Below are the code and all the weights of a small trained network. Each question names an input and a class and asks about switching units off, where a switched-off unit gives its printed mean instead of its output.

import numpy as np


def w(rows, s, z=0):
    codes = np.array(rows[::2]) - 128.0
    scale = np.full(codes.shape[1], s)
    scale[-1] = z or s
    return codes * scale


def f(y):
    return y / 2 * (1 + np.tanh(0.7978845608 * (y + 0.044715 * y**3)))


def log_softmax(a):
    a = a - a.max(-1, keepdims=True)
    return a - np.log(np.exp(a).sum(-1, keepdims=True))


def net(x, mask):
    res = np.array(x, float).reshape(1, 8) / 4 @ E
    y = f(res @ A[0][:, :-1].T + A[0][:, -1])
    res = res + np.where(mask, y, B[0][:, -1]) @ B[0][:, :-1]
    return log_softmax(res[-1] @ U[:, :-1].T + U[:, -1])


A, B = {}, {}
E = w([
[122,125,131,129],'x0',
[88,126,10,131],'x1',
[130,129,127,128],'x2',
[119,125,131,130],'x3',
[135,130,126,127],'x4',
[127,93,127,2],'x5',
[131,130,127,127],'x6',
[178,36,120,163],'x7',
],0.015)
A[0] = w([
[109,126,20,123,184],'N0',
[117,145,192,127,220],'N1',
[164,135,216,124,255],'N2',
[121,81,131,10,213],'N3',
[144,64,123,89,113],'N4',
[87,178,162,84,195],'N5',
[105,201,98,148,254],'N6',
[170,127,171,126,192],'N7',
[143,107,41,145,168],'N8',
[170,27,112,168,206],'N9',
[144,206,150,159,216],'N10',
[186,103,172,176,227],'N11',
[88,148,110,62,184],'N12',
[172,43,116,142,181],'N13',
],0.014,0.0074)
B[0] = w([
[75,111,56,116,209],'N0',
[157,174,182,105,196],'N1',
[139,135,248,125,233],'N2',
[149,88,137,14,249],'N3',
[90,69,143,87,172],'N4',
[166,174,133,74,204],'N5',
[76,195,108,135,209],'N6',
[141,118,189,137,182],'N7',
[86,98,81,159,190],'N8',
[149,62,117,196,221],'N9',
[119,179,150,145,201],'N10',
[142,120,177,171,210],'N11',
[159,131,71,53,198],'N12',
[111,48,147,158,200],'N13',
],0.012,0.018)
U = w([
[124,235,192,157,231],'0',
[36,222,40,166,191],'1',
[208,89,178,230,253],'2',
[85,76,31,251,94],'3',
[232,156,167,45,107],'4',
[116,138,23,42,144],'5',
[130,16,204,83,2],'6',
[76,2,64,93,25],'7',
],0.0069,0.0021)

Each question gives the input, the list of numbers given to net, and the class t.
The units are the neurons (one row each of A and B). Each row of codes is followed by its name. A weight is (code - 128) times the scale printed after its matrix; where a second scale follows, it is the last column's (A, B and U).
mask holds one flag per neuron, in row order. A switched-off neuron (its flag False) gives its mean, the last column of its row in B, instead of its output. The means were averaged over made-up inputs and are rounded, as every weight is.
A unit's drop is (log p(t) with every unit on - log p(t) with that unit switched off) / (log p(t) with every unit on - log p(t) with every unit switched off).
The circuit of an input: a set's keep is (log p(t) with only the set's units on - log p(t) with every unit switched off) / (log p(t) with every unit on - log p(t) with every unit switched off). Starting from the 12 units with the biggest drops (on a tie, the unit counted first), units are removed one at a time, each time the one whose removal leaves the highest keep (on an exact tie, the one counted first), for as long as the keep stays at least 0.8.
circuit, biggest first: the units of the circuit, biggest drop first
k most important neurons: the k neurons with the biggest drops, biggest first
drop when u is switched off: that unit's drop, to one decimal
input [-7,5,-3,-7,-5,-6,7,0], class 1: circuit, biggest first -> N6
input [6,-4,-8,7,-1,0,-1,4], class 2: circuit, biggest first -> N3, N11
input [7,2,2,-5,-3,4,-8,0], class 5: circuit, biggest first -> N9, N2
input [-2,1,-3,-3,4,6,-6,6], class 7: circuit, biggest first -> N2, N1
input [-4,1,-2,6,2,6,6,7], class 7: circuit, biggest first -> N2, N1
input [-3,1,-2,0,1,5,4,-4], class 5: circuit, biggest first -> N2, N12
input [2,-6,2,8,0,0,0,7], class 2: circuit, biggest first -> N3, N9
input [-8,-4,-5,-1,2,2,-7,0], class 4: circuit, biggest first -> N9, N13
input [-7,2,-5,5,6,0,-1,-8], class 1: 2 most important neurons -> N3, N6
input [0,2,2,-2,-6,-6,3,0], class 1: drop when N6 is switched off -> 0.2
input [0,1,4,7,6,1,-8,-3], class 5: drop when N2 is switched off -> 0.3
input [-5,6,-7,8,-2,2,-2,-3], class 5: drop when N6 is switched off -> 0.0
